In the rows, zero is written as 128.
Known rows:
sivi: [130 150 140 101 154 134 178 151 133 112 133 124 115 114 139 150 113 142
 149 108 137 154 117  72 101 102 104  85 127 100 119  96 164 169 120  92
 124 120 137]
grevi: [142 143 144 141 119 115 147 150 103  72 123 152 146 107 139 126 136 123
 148 137 137 143 133 114 130  87 105 114 105 113 125 137 163 175 162  86
 164 143 162]
poba: [175 159  97 138 126 128 124 151 161 142 132 117 112  85 157 152 135 113
 138 119 142 139 131 124 100 137 130 124 120  80 100  94 157 143 108 107
 124 116 113]
truler: [100 125 124 113 156 160 140 150 152 134 140 141 125 145 156 107 113 140
 150 112 103 153 119  92 175 117 102 100 111 136 125 108 139 146 126  90
 137 120 140]
ritol: [143 137  90 122 152 133 120 150 147 118 129 149 132 117 136 128 123 137
 142 142 129 163 139 106 128 113 104 118 105 119 104 113 164 152 127 103
 139 101 141]
bebrak: [118 134 132 133 134 131 165 158 123 124 129 124 125 133 164 122 122 107
 143 124 113 125 130 110 158 100 109  94 123 121 124 129 145 166 143  83
 150 156 155]
gobo: [114 145 138 118 130 138 152 137 148 105 144 131 130 101 159 131 128 141
 154 103 123 155 124  94 137 117 104 103 101 110 130 102 157 146 134 107
 134 121 133]
dribir: [168 133 121 148 111 143 132 152 107 148  97 109 144 114 135 147 135  95
 118 148 141 115 104 153  93  95 175 145 153  87 116 130 129 147 130 106
 153 126 125]
dibra: [141 117 111 111 147 166 113 143 134 134 110 148 146 133 111 121 121 134
 125 147 136 166 108 128 119  91 157 144 144 116 117 127 138 135 132 114
 142  90 128]
skikil: [154 142 114 160 112 146 119 133 120 153 101 117 131 134 146 138 133 123
 117 120 158 134  84 144 107 114 191 166 138  74 132 127 129 123 107 103
 157 106 124]
kubravon: [102 135 142 108 125 163 143 122 111 125 116 110 140 128 113 140 112 121
 145 146 135 126 119 116  94  89 154 154 157  97 153 111 138 146 128 124
 130 119 151]
drifitek: [ 83 127 137 112 132 168 147 122  99 138 128 101 131 143 115 138 100 111
 138 132 121 121 116 114 112  87 154 156 156  99 147 106 135 135 135 117
 127 106 149]
vutrita: [ 95 137 131 110 126 176 119 112 112 130 113 120 128 154 124 120 108 136
 140 121 133 139 111 111 126 113 159 165 142 102 163 119 129 134 122 108
 143 104 153]
skorum: [175 142 130 122  92 183  84 142 111 128 100 121 130 112 135 123 110  91
 133 142 126 118 115 140 113 144 159 172 134  81 137 138 103 138 133 109
 149 113 125]
skupe: [113 101 125 104 154 176 138 162 134 160 118 131 147 147 117 109 112 121
 128 146 108 150 104 120 140  88 144 121 159 127 125 118 124 142 130 109
 131 100 122]
mulak: [176 127 120 129 125 195  84 164 145 176 107 132 129 134 147 110 119 113
 115 121 120 138  90 140 140 142 164 151 132 110 122 123  97 118 112  96
 149  90  91]
gradrastom: [182 116 111 117 126 186  89 167 143 178 102 141 134 123 141 105 116 108
 114 139 121 145 104 151 146 132 159 144 142 116 110 134 104 121 118 103
 147  89 100]
vebram: [144 125  96 112 130 176 101 147 120 183 104 115 122 142 129 120  92  95
 117 155 115 116 122 140 126 128 149 148 153 111 123 137 110 133 124 105
 136 110 140]

Facts:
kofle	tevu	gidak; kofle	tevu	flufi; kofle	tevu	troruko; pliles	tevu	fuven; dratrok	tevu	derum; dratrok	tevu	gofaskek; dratrok	tevu	gidrem; dratrok	tevu	klazon; grasum	tevu	flesken
bibas	tevu	flisu; bibas	tevu	roduk; bredil	tevu	drenel; bredil	tevu	skasa; bredil	tevu	klafos; vumul	tevu	plobu; vumul	tevu	grobrak; vumul	tevu	roze; depan	tevu	klume
depan	tevu	nati; depan	tevu	dople; dakan	tevu	digen; tigen	tevu	drubrar; tigen	tevu	bekliklom; tigen	tevu	midol; gradrastom	tevu	lozo; gradrastom	tevu	skasa; gradrastom	tevu	pogu
gradrastom	tevu	skofaval; gradrastom	tevu	drastil; brekle	tevu	lelo; brekle	tevu	drenel; brekle	tevu	dregrar; brekle	tevu	bebrak; brekle	tevu	klagren; brekle	tevu	dinetre; rasem	tevu	drenel
rasem	tevu	stafle; rasem	tevu	flezu; rasem	tevu	gakil; rasem	tevu	skupek; vebram	tevu	skupe; vebram	tevu	drubrar; daflak	tevu	zagidon; daflak	tevu	fuven; daflak	tevu	grobrak
daflak	tevu	derum; daflak	tevu	tropen; daflak	tevu	bebrak; daflak	tevu	stofa; trotros	tevu	gobo; trotros	tevu	flubruk; trotros	tevu	klestan; vetol	tevu	trumur; vetol	tevu	skufal
vetol	tevu	debres; vetol	tevu	drukli; vetol	tevu	ninos; vetol	tevu	truler; plidris	tevu	stafle; plidris	tevu	guzir; nuplitrel	tevu	lelo; nuplitrel	tevu	bekliklom; sivan	tevu	flenu
sivan	tevu	rozal; maso	tevu	flenu; maso	tevu	brinen; maso	tevu	pleska; pledil	tevu	stiskis; pledil	tevu	trostur; pledil	tevu	stofa; pledil	tevu	trusas; skerok	tevu	skege
skerok	tevu	pudol; skerok	tevu	rodrusem; skerok	tevu	vutrita; zizo	tevu	bekliklom; zizo	tevu	nusetum; zizo	tevu	guzir; zizo	tevu	nokesa; flitosor	tevu	gobo; flitosor	tevu	stafle
flitosor	tevu	tuplo; flitosor	tevu	lalon; flitosor	tevu	plakluk; flaluk	tevu	sivi; flaluk	tevu	drifitek; flaluk	tevu	pliflegor; repun	tevu	gosan; repun	tevu	skasu; repun	tevu	brinen
repun	tevu	reso; repun	tevu	fugrim; repun	tevu	duklan; drudak	tevu	datun; drudak	tevu	pofem; drudak	tevu	mesam; treklidru	tevu	bekliklom; treklidru	tevu	datun; treklidru	tevu	gebek
treklidru	tevu	feplu; treklidru	tevu	klestan; dredi	tevu	fledi; dredi	tevu	drifitek; dredi	tevu	nusetum; dredi	tevu	guzir; dredi	tevu	klagren; doziso	tevu	gebek; lunadra	tevu	trumur
lunadra	tevu	saflem; lunadra	tevu	midol; lunadra	tevu	nokesa; reklem	tevu	sivu; reklem	tevu	flenu; reklem	tevu	skege; reklem	tevu	drukli; reklem	tevu	bazis; reklem	tevu	feplu
reklem	tevu	skupek; mulak	tevu	klikoskim; mulak	tevu	flisu; mulak	tevu	tesu; mulak	tevu	naklus; mulak	tevu	dinetre; mulak	tevu	truler; lona	tevu	fipokli; lona	tevu	grevi
lona	tevu	litirul; lona	tevu	gebek; lona	tevu	trepom; gruski	tevu	plobu; drutuken	tevu	grudre; drutuken	tevu	flisu; drutuken	tevu	bazis; drutuken	tevu	feplu; gazan	tevu	gidak
gazan	tevu	gakil; gazan	tevu	fugrim; poba	tevu	sivi; poba	tevu	stiflar; poba	tevu	kubravon; poba	tevu	flufi; poba	tevu	pliflegor; poba	tevu	gidrem; skorum	tevu	derum
skorum	tevu	stotrar; skorum	tevu	datun; skorum	tevu	rozal; boflar	tevu	gekaber; boflar	tevu	klestan; vepo	tevu	lozo; vepo	tevu	livas; vepo	tevu	stotrar; vepo	tevu	klafos
vepo	tevu	bazis; vepo	tevu	tesu; bomil	tevu	flariklam; bomil	tevu	zekloman; bomil	tevu	trumur; bomil	tevu	flubruk; bomil	tevu	flufi; bomil	tevu	flezu; vedra	tevu	fledi
driklir	tevu	gidak; driklir	tevu	pofem; driklir	tevu	fleragam; driklir	tevu	niman; driklir	tevu	troruko; dribir	tevu	festus; dribir	tevu	digen; dribir	tevu	gidrem; zuzapel	tevu	nati
zuzapel	tevu	tikol; zuzapel	tevu	klazon; drorak	tevu	flubruk; flitir	tevu	grevi; flitir	tevu	bopuzo; flitir	tevu	rogir; flitir	tevu	klazon; gisti	tevu	drubrar; gisti	tevu	flokar
gisti	tevu	bimir; gisti	tevu	ninos; gisti	tevu	truler; gisti	tevu	nugim; rogram	tevu	lozo; gavos	tevu	flariklam; gavos	tevu	sivu; gavos	tevu	bubapam; gavos	tevu	reso
gavos	tevu	dinetre; revos	tevu	drubrar; revos	tevu	plutu; revos	tevu	stofa; revos	tevu	drastil; revos	tevu	sifoske; skedro	tevu	debres; skedro	tevu	gidak; skedro	tevu	guzir
skedro	tevu	pudol; skedro	tevu	grostupam; skedro	tevu	rodrusem; rino	tevu	stogima; rino	tevu	plobu; rino	tevu	bekliklom; rino	tevu	festus; rino	tevu	gragorer; nafle	tevu	derum
nafle	tevu	ruter; nafle	tevu	flubruk; nafle	tevu	flesken; skikil	tevu	zetor; skikil	tevu	flesken; skikil	tevu	niman; skikil	tevu	rodrusem; debres	bresil	mupe; skupek	bresil	plobu
rodrusem	bresil	stiskis; mesam	bresil	stofa; pliles	bresil	zagidon; pudol	bresil	flaluk; bazis	bresil	klume; ganem	bresil	repun; gistes	bresil	zizo; bredil	bresil	maso; vumul	bresil	gakil
depan	bresil	gradrastom; niman	bresil	poba; bebrak	bresil	skupe; ninos	bresil	sivan; gebek	bresil	flitir; vutuk	bresil	dregrar; dakan	bresil	trostur; skopam	bresil	skufal; brekle	bresil	gosan
trostur	bresil	zekloman; deklak	bresil	kigru; vetol	bresil	mesam; flesken	bresil	dople; plidris	bresil	ninos; drastil	bresil	livas; mupe	bresil	sodran; derum	bresil	stotrar; klagren	bresil	troruko
grevi	bresil	flariklam; tropen	bresil	vutuk; nokesa	bresil	klafos; sodran	bresil	lona; stafle	bresil	grobrak; zetor	bresil	bimir; tesu	bresil	pliles; dinetre	bresil	bebrak; nuplitrel	bresil	duklan
reso	bresil	rozal; roduk	bresil	sivi; gobo	bresil	zedrun; feplu	bresil	fledi; nusetum	bresil	stiflar; truler	bresil	ripla; dople	bresil	naklus; maso	bresil	festus; stiskis	bresil	gisti
stofa	bresil	tuplo; rozol	bresil	fomo; doskos	bresil	grudre; midol	bresil	flitosor; rovon	bresil	suvun; gofaskek	bresil	deklak; ritol	bresil	skikil; bimir	bresil	sifoske; zizo	bresil	rozol
flitosor	bresil	niman; zagidon	bresil	vepo; skufal	bresil	drenel; litirul	bresil	lozo; flaluk	bresil	skedro; repun	bresil	lalon; gragorer	bresil	gistes; drudak	bresil	grevi; plezanir	bresil	ritol
tikol	bresil	flesken; gidak	bresil	fugrim; dredi	bresil	trusas; lunadra	bresil	pogu; dregrar	bresil	klazon; vabru	bresil	skasu; stotrar	bresil	grasum; lona	bresil	gidrem; rozal	bresil	driklir
gruski	bresil	loskigu; gazan	bresil	bubru; poba	bresil	mulak; trepom	bresil	bubapam; boflar	bresil	dinetre; vepo	bresil	tikol; fledi	bresil	dakan; nevenen	bresil	trepom; gakil	bresil	gebek
ruter	bresil	pudol; zedrun	bresil	plakluk; skasu	bresil	trumur; lozo	bresil	plutu; pleska	bresil	drifitek; grobrak	bresil	gofaskek; zuzapel	bresil	gruski; drorak	bresil	feplu; rafi	bresil	stogima
drenel	bresil	bazis; bubapam	bresil	rovon; drukli	bresil	lelo; naklus	bresil	gunor; plutu	bresil	fipokli; digen	bresil	dratrok; zekloman	bresil	rogir; flitir	bresil	roduk; grostupam	bresil	vetol
fleragam	bresil	klestan; lelo	bresil	grostupam; sivi	bresil	drutuken; fistum	bresil	ganem; loskigu	bresil	litirul; sifoske	bresil	pluplu; pluplu	bresil	ridrun; skasa	bresil	reso; rogram	bresil	doskos
rogir	bresil	flufi; klazon	bresil	rafi; revos	bresil	gobo; skedro	bresil	pleska; rino	bresil	lunadra; suvun	bresil	tropen; ridrun	bresil	ruter; troruko	tistu	a; kofle	tistu	c
debres	tistu	a; skupek	tistu	c; rodrusem	tistu	a; mesam	tistu	b; pliles	tistu	c; dratrok	tistu	b; pudol	tistu	a; bazis	tistu	b; grasum	tistu	b
pogu	tistu	c; ganem	tistu	a; gistes	tistu	a; tuplo	tistu	a; bibas	tistu	a; bredil	tistu	a; vumul	tistu	b; depan	tistu	a; niman	tistu	a
bebrak	tistu	c; vutrita	tistu	b; ninos	tistu	c; gebek	tistu	c; vutuk	tistu	b; dakan	tistu	a; tigen	tistu	a; skopam	tistu	c; drubrar	tistu	a
klaror	tistu	a; gradrastom	tistu	a; brekle	tistu	b; roze	tistu	c; rasem	tistu	b; vebram	tistu	b; daflak	tistu	b; trotros	tistu	b; trostur	tistu	a
deklak	tistu	c; datun	tistu	a; vetol	tistu	a; flesken	tistu	c; plidris	tistu	a; fomo	tistu	a; drastil	tistu	a; mupe	tistu	b; derum	tistu	c
klagren	tistu	a; grevi	tistu	c; tropen	tistu	b; bopuzo	tistu	b; nokesa	tistu	a; sodran	tistu	a; stafle	tistu	a; trusas	tistu	b; zetor	tistu	b
tesu	tistu	b; dinetre	tistu	a; nuplitrel	tistu	c; reso	tistu	a; roduk	tistu	a; fipokli	tistu	a; gobo	tistu	a; feplu	tistu	a; flisu	tistu	a
sivan	tistu	b; stogima	tistu	a; ripla	tistu	a; nusetum	tistu	a; truler	tistu	a; nugim	tistu	b; dople	tistu	a; maso	tistu	a; stiskis	tistu	a
pledil	tistu	a; skerok	tistu	a; nati	tistu	a; trumur	tistu	b; stofa	tistu	a; livas	tistu	c; rozol	tistu	b; doskos	tistu	b; plobu	tistu	a
grudre	tistu	b; midol	tistu	a; darik	tistu	a; kubravon	tistu	b; rovon	tistu	b; gofaskek	tistu	b; skege	tistu	b; flokar	tistu	b; brinen	tistu	c
ritol	tistu	a; bimir	tistu	a; zizo	tistu	a; flitosor	tistu	a; gunor	tistu	b; zagidon	tistu	a; skufal	tistu	a; litirul	tistu	b; flaluk	tistu	c
repun	tistu	a; klikoskim	tistu	a; gragorer	tistu	b; stiflar	tistu	a; fleplem	tistu	c; drudak	tistu	b; plezanir	tistu	a; treklidru	tistu	c; tikol	tistu	b
gidak	tistu	c; fugrim	tistu	a; dredi	tistu	b; doziso	tistu	a; lunadra	tistu	b; dregrar	tistu	c; festus	tistu	a; vabru	tistu	b; reklem	tistu	b
mulak	tistu	a; stotrar	tistu	b; lona	tistu	c; skofaval	tistu	c; rozal	tistu	b; gruski	tistu	a; flufi	tistu	c; drutuken	tistu	a; flezu	tistu	c
gazan	tistu	c; poba	tistu	a; skorum	tistu	b; trepom	tistu	a; flariklam	tistu	a; plakluk	tistu	a; boflar	tistu	a; vepo	tistu	a; fledi	tistu	a
nevenen	tistu	a; gakil	tistu	b; ruter	tistu	a; bomil	tistu	a; sivu	tistu	a; zedrun	tistu	a; vedra	tistu	a; driklir	tistu	c; skasu	tistu	a
lozo	tistu	a; dribir	tistu	c; pleska	tistu	b; bekliklom	tistu	a; grobrak	tistu	c; zuzapel	tistu	b; drorak	tistu	a; rafi	tistu	a; drenel	tistu	c
gidrem	tistu	b; bubapam	tistu	a; pliflegor	tistu	c; drukli	tistu	a; naklus	tistu	b; plutu	tistu	a; saflem	tistu	b; bubru	tistu	a; skupe	tistu	a
digen	tistu	a; zekloman	tistu	a; klafos	tistu	b; gosan	tistu	b; flitir	tistu	b; klume	tistu	c; flenu	tistu	a; grostupam	tistu	a; fleragam	tistu	b
lelo	tistu	a; sivi	tistu	a; dibra	tistu	a; fuven	tistu	a; pofem	tistu	a; fistum	tistu	b; drifitek	tistu	b; loskigu	tistu	a; guzir	tistu	b
klestan	tistu	a; gisti	tistu	a; sifoske	tistu	a; kigru	tistu	a; pluplu	tistu	a; skasa	tistu	a; rogram	tistu	b; gavos	tistu	b; rogir	tistu	b
klazon	tistu	c; revos	tistu	a; lalon	tistu	b; gekaber	tistu	c; flubruk	tistu	a; skedro	tistu	b; rino	tistu	c; trugral	tistu	c; nafle	tistu	a
duklan	tistu	a; skikil	tistu	c; suvun	tistu	b; ridrun	tistu	c

Rows:
No name comes twice in this set of rows, the named rows included.
[189 146  89 124 131 135 104 153 148 112 123 150 141  82 134 129 133 122
 140 154 135 159 136 131 105 121 116 128 112 101  94 117 158 154 134 105
 146 101 125] | depan
[132 111 146  98 139 165 132 151 115  93 117 156 173 121 100 125 128 146
 138 163 122 168 105 123 108  64 146 149 140 110 132 125 143 156 160 121
 147  99 132] | nati
[118 122 140 110 135 163 150 137 133 129 117 120 150 117 117 135 129 137
 142 136 128 147  98 119 106  77 167 135 155  96 136 104 141 139 133 120
 126 111 117] | stiflar
[168 119  90 125 134 183  96 162 151 196 110 123 130 134 138 117 114 110
 111 139 122 137  95 141 131 132 171 137 146 109 105 126 109 123 104 107
 140  87  96] | gisti
[130 173  70 165 120 139  91 125 117 146 183  82  78 112 161 144 121  82
 155  94 136 112 132 120 142 148 128 180  95  70  88  92 148 135 123 111
 121  71 140] | skedro
[176 152  90 157 117 121 139 165 132 151 115 111 111  93 169 138 131  82
 130 137 128 107 131 137 119 125 122 110 125  96  94 124 146 151 126  87
 145 142 132] | rino
[128 144 147 104 155 152 162 171 137 125 135 133 110 127 157 129 110 129
 146 101 118 145 121  81 138 122  89  76 119 119 117 106 140 160 120  81
 131 133 128] | lelo
[149 142 136 119 100 193  84 132 115 133 106 126 127 133 131 115 105 114
 125 128 135 126 110 138 122 135 157 179 127  95 142 133 105 132 125 100
 156 109 128] | sivan
[153 176  97 167 122 115 118 123 141 139 117 128 112 128 170 133 136 125
 134  99 165 134 116 125 142 133 138 140 104  90 116 117 148 136 103  98
 158 113 140] | gazan
[174 141  99 133 125 153 101 160 157 153 135 132 114 107 169 114 119 109
 138 123 122 138 124 120 158 146 110 107 102 115  96 115 126 140 115  84
 147 115 118] | bredil
[100 122 159  92 114 165 155 132  97 111 122 112 150 130 110 140 107 119
 140 154 122 127 123 115  87  82 147 145 157  99 153 113 133 151 151 114
 131 127 156] | gidrem
[161 119 116 119 124 179 118 166 144 186 110 112 132 117 139 126 117  97
 121 139 116 125 101 138 119 119 166 131 152 103 115 111 109 126 116 109
 137 101  96] | tigen

Now the same objects, written a new way:
Known rows:
trostur: [167  96 154 111  96 109 139 133 128 110 108 158 141 146 155 111 163  82
 105 110 131 115 106 125  87 101 146 150 126]
pofem: [186  91 128 117 114  84 141 101 112 110 119 138  87 139 124 113 127  85
 107 120 130 100  88 133 117 116 139 115 123]
drorak: [183  74 132 140 117  81 155 117 137 109 121 111 100 123 102 133 156  91
 110 125 140 110  96 133 112  99 133 104 120]
gebek: [161  92 157 141 104  88 124 143 129 135 131 135  73 121 139 131 105  96
  97 131 122 123  57 166 112 117 143 112 139]
flezu: [163 107 147 121 127  74 123 147 128 113 132 130  70 127 143 123 123  94
  96 125 128 111  89 147 128 118 149 113 133]
ninos: [159 110 156 121 126  76 121 148 129 114 128 131  79 133 146 123 128  89
  94 122 127 113  91 148 121 115 151 114 133]
flaluk: [206  98 153 130 122 126 121 168 124 119 132 113  79  82 114 159 171  94
 109 109 101  85 128 135 146 121 139 146 149]
revos: [174  81 150 137 110  94 149 126 142 108 113 120 126 134 117 130 172  84
 108 118 140 121 103 130  94  94 136 119 123]
nevenen: [179 103 158  87 103  40 146 101 108 106 140 142 151 143 102 133 134 132
 110 146 158 110  56 165 124  90 149  63 107]
pleska: [215 122 121 112 101 119  97 129  97 119 108 116  95 133 109 156 149  83
  91 102  95  57 125 137 174 142 137 116 148]
klaror: [187  90 139 131 113  91 143 104 116 111 118 132  95 137 122 117 145  89
 113 120 133 110  94 134 107 107 138 118 126]
bekliklom: [183  89 128 116 109  92 145 108 117 111 118 144  98 134 133 113 134  89
 108 120 130 103  91 131 113 113 140 126 124]
reklem: [186 116 123 155 126  96 139 111 122 110 110 101 102 141 141 133 154 109
 107 127 131 119  96 136 128 106 147  86 136]
skege: [178 120 108 129 117  90 134 116 117 108 112 121  96 144 150 121 133 104
  94 126 126 104  88 140 142 118 147  93 133]
boflar: [186  72 137 147 114  87 154 109 137 115 120 113  99 122 103 135 144  90
 112 127 138 112  85 136 104 100 131 101 123]
ripla: [194  99 143 133 119 100 135  92 101 115 117 137  87 147 134 111 142  89
 122 118 130 111  98 129 100 111 144 126 131]
duklan: [192 108 138 116 126  82 126  80  90 109 116 137  70 163 127 104 124  79
 113 115 128  97  91 130 115 122 144 111 127]
fomo: [195 100 143 133 118 101 137  90  98 115 117 138  87 147 135 111 142  90
 123 118 129 111  96 127 100 111 144 126 131]

Rows:
No name comes twice in this set of rows, the named rows included.
[189 111 116 156 125 101 145 112 123 112 113 105 100 132 143 134 150 115
 109 130 131 116  92 135 130 106 147  91 137] | trotros
[192  83 148 149  86 115 131  77  93 147 115 154  78 142 135 117  98  90
 118 127 118 120  43 158  87 119 136 121 138] | fipokli
[164 111 152 123 132  63 117 138 123 111 130 123  64 139 133 121 120  87
  94 123 127 109  86 150 128 120 148 102 133] | brinen
[173  94 141 145 129  95 145 160 141 112 140 123  84  96 146 130 154 118
 114 132 133 127 106 139 122 100 148 127 137] | dribir
[179 117  97 133 139 127 201 144 123  78  99  98  89  94 157  93 155  81
  68 112  85 106  39 133 122 114 133 125 133] | zetor
[178 103  94 155 117  77 159 107  72 110 119 113 100 170 184 134 193  98
 118 131 114  98  99 145 145 102 170 116 131] | gunor
[181 114 120 153 118 113 147 131 131 109 111 115 122 130 157 133 170 115
 109 127 131 124 106 131 122  98 150 110 137] | daflak
[195  97 117 115 115 100 143  98  99 109 124 152  81 133 145 102 132  97
 119 120 127 101  99 126 120 117 145 136 129] | stiflar
[184 106 149 118 114 101 131  96 102 114 110 149 104 157 148 107 144  81
 115 113 128 106 100 127  95 113 148 133 129] | skupe
[183  90 134 120 108  89 139 102 113 114 118 140  91 140 125 114 127  86
 107 120 130 105  84 136 111 114 138 117 124] | datun
[178 114 101 136  99  95 137 135 116 111 121 134  99 132 150 116 138 116
  95 128 123 118  86 150 145 114 142 111 139] | gofaskek
[166 103 133 119 125  81 132 156 130 110 139 137  73 111 148 119 128 105
  98 128 127 112  95 145 136 116 149 126 134] | pliflegor
[224 114 124 135 110 136 117 130 109 119 109 101 105 113 111 165 174  98
 106 107 102  70 135 128 161 126 137 119 150] | skedro
[158  95 133 125 124  61 139 148 113 112 137 126  74 134 153 128 146  89
 100 128 122 103  89 152 137 111 158 119 128] | flesken

